Below is a small trained network, with its code and all its weights. Each question gives an input and a target symbol and asks what happens when units are switched off, that is, made to give their printed mean instead of their output.

import numpy as np


def w(rows, s, z=0):
    codes = np.array(rows[::2]) - 128.0
    scale = np.full(codes.shape[1], s)
    scale[-1] = z or s
    return codes * scale


def norm(h):
    return h / np.sqrt((h * h).mean(-1, keepdims=True) + 1e-5)


def f(y):
    return np.maximum(y, 0)


def softmax(a):
    e = np.exp(a - a.max(-1, keepdims=True))
    return e / e.sum(-1, keepdims=True)


def log_softmax(a):
    a = a - a.max(-1, keepdims=True)
    return a - np.log(np.exp(a).sum(-1, keepdims=True))


def net(x, mask):
    ids = ['εζηλμξπτω'.index(c) for c in x.split()]
    T = len(ids)
    res = E[ids] + P[:T]
    u = 0
    for l in range(2):
        r = norm(res)
        for j in range(3):
            rows = slice(3 * j, 3 * j + 3)
            q, k, v = (r @ M[l][rows].T for M in (Q, K, V))
            z = softmax(np.where(np.tri(T) > 0, q @ k.T / 3**0.5, -1e9)) @ v
            o = O[l][rows]
            res = res + np.where(mask[u + j], z, o[:, -1]) @ o[:, :-1]
        u += 3
        y = f(norm(res) @ A[l][:, :-1].T + A[l][:, -1])
        res = res + np.where(mask[u : u + 12], y, B[l][:, -1]) @ B[l][:, :-1]
        u += 12
    return log_softmax(norm(res)[-1] @ U[:, :-1].T + U[:, -1])


Q, K, V, O, A, B = {}, {}, {}, {}, {}, {}
E = w([
[140,137,146,97,209,202,170,148],'ε',
[161,80,131,142,193,157,198,135],'ζ',
[172,43,183,79,178,89,197,142],'η',
[156,227,45,138,146,61,62,80],'λ',
[125,1,132,166,188,110,164,123],'μ',
[118,151,70,95,232,168,179,163],'ξ',
[154,93,164,126,146,155,177,217],'π',
[83,197,162,84,157,45,188,196],'τ',
[80,52,145,118,131,97,130,240],'ω',
],0.0067)
P = w([
[132,123,123,6,132,60,137,142],'0',
[148,120,77,178,104,104,156,104],'1',
[81,120,177,117,132,142,146,128],'2',
[160,114,121,49,139,112,114,147],'3',
[136,122,81,164,94,128,153,100],'4',
[89,135,177,132,143,156,129,132],'5',
[162,110,128,73,151,110,103,147],'6',
[129,123,80,149,78,137,158,95],'7',
[97,141,180,150,159,150,115,132],'8',
[168,117,132,97,161,111,92,156],'9',
[117,126,81,125,47,148,157,81],'10',
[105,148,178,175,175,139,98,141],'11',
[175,131,136,134,173,112,75,159],'12',
[114,128,72,136,54,145,159,86],'13',
],0.011)
Q[0] = w([
[38,180,189,149,121,86,171,135],'0.h1',
[200,113,106,104,104,119,116,120],'0.h1',
[212,90,22,126,87,152,198,63],'0.h1',
[197,117,62,117,105,107,66,54],'0.h2',
[246,107,49,86,141,110,102,111],'0.h2',
[127,119,112,160,107,112,163,167],'0.h2',
[227,112,125,78,73,129,141,123],'0.h3',
[151,128,77,140,113,149,128,112],'0.h3',
[124,83,75,124,90,155,131,112],'0.h3',
],0.012)
K[0] = w([
[29,131,11,103,2,97,231,67],'0.h1',
[148,113,152,126,227,105,120,159],'0.h1',
[119,164,161,192,225,73,67,221],'0.h1',
[130,162,161,144,219,88,94,160],'0.h2',
[183,106,160,154,252,115,72,223],'0.h2',
[86,90,95,135,95,155,160,225],'0.h2',
[174,153,197,134,202,84,108,190],'0.h3',
[141,92,145,127,184,102,114,107],'0.h3',
[121,133,157,157,179,83,128,93],'0.h3',
],0.0094)
V[0] = w([
[80,218,133,136,116,49,173,240],'0.h1',
[3,61,11,108,172,160,74,189],'0.h1',
[91,108,79,159,183,96,91,73],'0.h1',
[220,157,165,122,105,160,151,117],'0.h2',
[180,97,146,128,40,44,89,182],'0.h2',
[156,157,103,103,169,167,14,151],'0.h2',
[111,189,148,86,184,148,122,73],'0.h3',
[164,155,170,123,119,64,106,159],'0.h3',
[115,150,155,108,47,177,149,146],'0.h3',
],0.006)
O[0] = w([
[142,40,73,99,97,109,136,253,181],'0.h1',
[48,50,68,150,178,248,45,92,235],'0.h1',
[62,116,132,109,193,86,73,72,81],'0.h1',
[120,157,136,172,52,176,229,142,103],'0.h2',
[194,132,151,84,68,196,77,68,159],'0.h2',
[203,97,123,146,199,196,176,182,2],'0.h2',
[108,196,110,191,120,76,130,180,54],'0.h3',
[117,139,95,194,196,175,94,76,104],'0.h3',
[65,93,91,50,150,144,156,124,56],'0.h3',
],0.0055,0.0027)
A[0] = w([
[171,113,97,240,37,136,240,67,100],'0.n1',
[49,190,131,134,157,86,212,155,2],'0.n2',
[91,96,93,254,130,181,134,121,99],'0.n3',
[251,147,135,153,201,71,10,146,87],'0.n4',
[157,78,28,107,35,170,57,180,126],'0.n5',
[80,114,197,159,96,31,32,136,147],'0.n6',
[92,141,60,168,85,85,194,123,126],'0.n7',
[155,112,82,111,193,97,181,148,126],'0.n8',
[110,220,140,175,113,137,81,194,134],'0.n9',
[65,94,110,136,131,90,167,147,189],'0.n10',
[160,180,161,97,105,168,207,219,110],'0.n11',
[96,82,184,247,37,144,60,114,99],'0.n12',
],0.0053,0.003)
B[0] = w([
[127,124,176,68,221,86,96,129,215],'0.n1',
[161,49,115,173,51,155,109,140,153],'0.n2',
[153,151,134,38,77,143,106,116,188],'0.n3',
[180,29,186,67,82,222,166,127,201],'0.n4',
[152,167,132,253,99,144,140,126,253],'0.n5',
[140,178,95,170,142,207,100,152,196],'0.n6',
[67,92,141,205,181,136,176,95,183],'0.n7',
[83,158,160,146,86,145,142,76,194],'0.n8',
[157,60,97,75,146,117,162,146,143],'0.n9',
[145,158,101,101,118,194,66,135,204],'0.n10',
[104,65,181,144,146,96,140,107,193],'0.n11',
[209,220,151,66,108,135,163,131,183],'0.n12',
],0.0057,0.0047)
Q[1] = w([
[47,153,76,182,147,121,182,66],'1.h1',
[66,122,152,95,153,159,117,122],'1.h1',
[122,253,131,131,130,89,139,163],'1.h1',
[154,113,138,89,109,103,84,77],'1.h2',
[139,68,32,140,99,170,244,172],'1.h2',
[134,81,120,29,185,82,82,149],'1.h2',
[93,112,241,185,229,144,47,194],'1.h3',
[155,224,142,97,12,142,195,85],'1.h3',
[164,166,121,146,155,131,211,157],'1.h3',
],0.006)
K[1] = w([
[123,177,36,129,113,184,190,153],'1.h1',
[172,199,134,90,98,96,103,119],'1.h1',
[146,174,84,173,138,55,171,65],'1.h1',
[182,142,143,117,199,61,135,123],'1.h2',
[164,130,216,169,100,200,78,242],'1.h2',
[104,181,121,46,180,117,84,99],'1.h2',
[104,131,76,104,133,181,254,82],'1.h3',
[163,83,184,161,139,45,84,64],'1.h3',
[193,81,128,60,137,91,136,138],'1.h3',
],0.0054)
V[1] = w([
[133,110,212,136,111,135,68,111],'1.h1',
[22,118,88,158,190,196,137,28],'1.h1',
[67,145,43,149,109,99,172,36],'1.h1',
[84,64,111,56,199,82,53,118],'1.h2',
[129,89,30,110,155,141,228,79],'1.h2',
[138,173,219,120,157,174,139,190],'1.h2',
[161,152,120,194,153,155,184,116],'1.h3',
[97,89,183,125,108,155,119,164],'1.h3',
[71,179,253,137,144,97,24,217],'1.h3',
],0.0034)
O[1] = w([
[96,82,39,122,145,62,141,219,189],'1.h1',
[177,65,159,145,95,117,123,118,107],'1.h1',
[144,14,118,126,176,149,164,82,2],'1.h1',
[107,234,91,160,98,141,94,131,140],'1.h2',
[74,154,69,90,193,139,125,146,130],'1.h2',
[165,104,78,132,81,183,90,112,177],'1.h2',
[123,144,96,63,87,99,107,111,118],'1.h3',
[161,128,166,185,104,110,116,104,194],'1.h3',
[136,91,200,194,126,117,2,111,89],'1.h3',
],0.0057,0.0027)
A[1] = w([
[143,254,158,118,98,80,152,154,120],'1.n1',
[116,127,73,136,163,141,135,62,3],'1.n2',
[142,122,124,92,76,77,99,195,175],'1.n3',
[165,205,123,52,130,129,94,133,116],'1.n4',
[52,146,145,162,124,116,123,108,90],'1.n5',
[125,101,166,137,171,132,74,186,84],'1.n6',
[91,164,177,96,174,156,158,138,43],'1.n7',
[135,164,97,138,118,77,122,45,113],'1.n8',
[176,123,153,145,113,130,173,83,34],'1.n9',
[175,133,121,65,168,104,81,115,84],'1.n10',
[105,169,147,139,114,204,142,161,95],'1.n11',
[110,85,124,102,195,145,52,134,73],'1.n12',
],0.008,0.0032)
B[1] = w([
[146,99,78,124,142,216,191,66,214],'1.n1',
[105,74,158,38,136,159,85,101,162],'1.n2',
[114,125,153,171,192,131,59,94,228],'1.n3',
[85,117,204,192,124,87,175,161,214],'1.n4',
[164,115,110,189,130,185,126,221,176],'1.n5',
[215,102,118,76,211,114,179,28,218],'1.n6',
[215,166,105,128,83,91,51,142,212],'1.n7',
[75,96,174,72,115,53,156,235,172],'1.n8',
[58,230,148,92,90,151,189,78,179],'1.n9',
[115,111,112,159,36,166,6,146,185],'1.n10',
[126,95,84,107,101,25,112,101,254],'1.n11',
[125,159,122,141,141,117,254,138,231],'1.n12',
],0.006,0.0036)
U = w([
[167,83,105,145,203,90,34,151,43],'ε',
[109,214,178,167,217,166,86,115,191],'ζ',
[215,172,129,119,189,28,152,102,80],'η',
[112,158,54,65,180,110,168,195,254],'λ',
[105,93,198,51,65,85,96,128,128],'μ',
[76,69,88,68,165,204,127,61,108],'ξ',
[125,207,140,131,101,156,254,70,83],'π',
[138,52,143,231,124,94,197,200,134],'τ',
[179,162,57,169,63,228,68,141,136],'ω',
],0.0085,0.0024)

Each question gives the input, a string of symbols that net reads in full, and the target symbol t.
The units are the heads (3 rows each of Q, K, V and O) and the neurons (one row each of A and B). Each row of codes is followed by its name. A weight is (code - 128) times the scale printed after its matrix; where a second scale follows, it is the last column's (O, A, B and U).
mask holds one flag per unit, layer by layer, with each layer's heads first. A switched-off unit (its flag False) gives its mean, the last column of its rows in O or B, instead of its output. The means were averaged over made-up inputs and are rounded, as every weight is.
A unit's drop is (log p(t) with every unit on - log p(t) with that unit switched off) / (log p(t) with every unit on - log p(t) with every unit switched off).
The circuit of an input: a set's keep is (log p(t) with only the set's units on - log p(t) with every unit switched off) / (log p(t) with every unit on - log p(t) with every unit switched off). Starting from the 12 units with the biggest drops (on a tie, the unit counted first), units are removed one at a time, each time the one whose removal leaves the highest keep (on an exact tie, the one counted first), for as long as the keep stays at least 0.8.
circuit, biggest first: the units of the circuit, biggest drop first
unit that matters most: the unit with the biggest drop
k most important neurons: the k neurons with the biggest drops, biggest first
which heads matter: for each layer, one digit per head in row order, 1 if its drop is at least 0.15 and else 0, layers parted by /
input ε μ ζ, target ζ: circuit, biggest first	(0.h1, 1.n5, 0.n4)
input π μ λ τ ε ε λ ζ μ ζ ε ξ, target τ: circuit, biggest first	(0.h2, 0.n2)
input λ ε λ η ε ξ ε ε μ ξ η, target ξ: circuit, biggest first	(0.h1)
input λ λ π ε ω η, target ξ: circuit, biggest first	(0.h1, 0.h2, 1.n12)
input ξ ζ μ ω ξ μ ξ μ, target ξ: 4 most important neurons	(0.n1, 1.n2, 1.n7, 0.n4)
input η ξ π, target λ: which heads matter	100 / 000
input ω μ μ ε π μ ε ξ, target ξ: circuit, biggest first	(1.n2, 0.n7)
input μ η μ μ μ μ ω η μ λ ε η, target τ: circuit, biggest first	(0.h2, 0.n2)
input ε τ λ, target ε: circuit, biggest first	(0.h1, 1.n3)
input π ε ε π μ ζ π ω π, target ξ: which heads matter	101 / 000
input μ π ξ π π ε ε μ π μ λ ζ π μ, target π: which heads matter	100 / 000
input ξ ξ τ π π λ, target μ: 2 most important neurons	(0.n4, 0.n5)
input ε μ ε ξ η π π τ ω λ ε π ζ μ, target π: 4 most important neurons	(1.n9, 0.n7, 0.n1, 0.n5)
input ε ξ τ, target λ: unit that matters most	0.h1
input η ε η μ ξ ε π, target τ: which heads matter	110 / 000
input ξ η ξ ε ζ ξ, target ω: 2 most important neurons	(1.n5, 0.n2)
input τ μ π ε π ω π τ ε μ η ξ, target π: circuit, biggest first	(0.h1, 1.n1)
input ξ μ ω ε η λ ξ ξ τ π τ μ, target ε: which heads matter	101 / 000
input π λ ξ η ξ μ, target λ: which heads matter	110 / 001
input ε μ ε ε ξ ξ η ε, target ξ: unit that matters most	0.h2
input τ λ τ τ π μ μ ω π ξ ω π λ τ, target τ: which heads matter	000 / 010
input ε μ μ ξ μ η ε μ, target μ: 2 most important neurons	(0.n1, 0.n3)
input ε μ ε ξ μ μ ξ π ε, target μ: which heads matter	011 / 000
input τ π ξ ξ ζ η ζ π π π π π, target μ: which heads matter	011 / 000
input η μ π τ π μ ζ, target π: which heads matter	110 / 000
input ε η ξ ω ε μ τ ξ λ π π, target π: which heads matter	001 / 000
input η τ μ η ξ λ ζ ε, target λ: unit that matters most	0.n1
input π π ξ μ μ η τ, target ζ: 2 most important neurons	(1.n4, 1.n10)
input ξ η ξ ε ε ζ η μ μ π λ, target π: which heads matter	010 / 000
input ε μ τ ξ λ, target τ: 2 most important neurons	(0.n5, 0.n7)
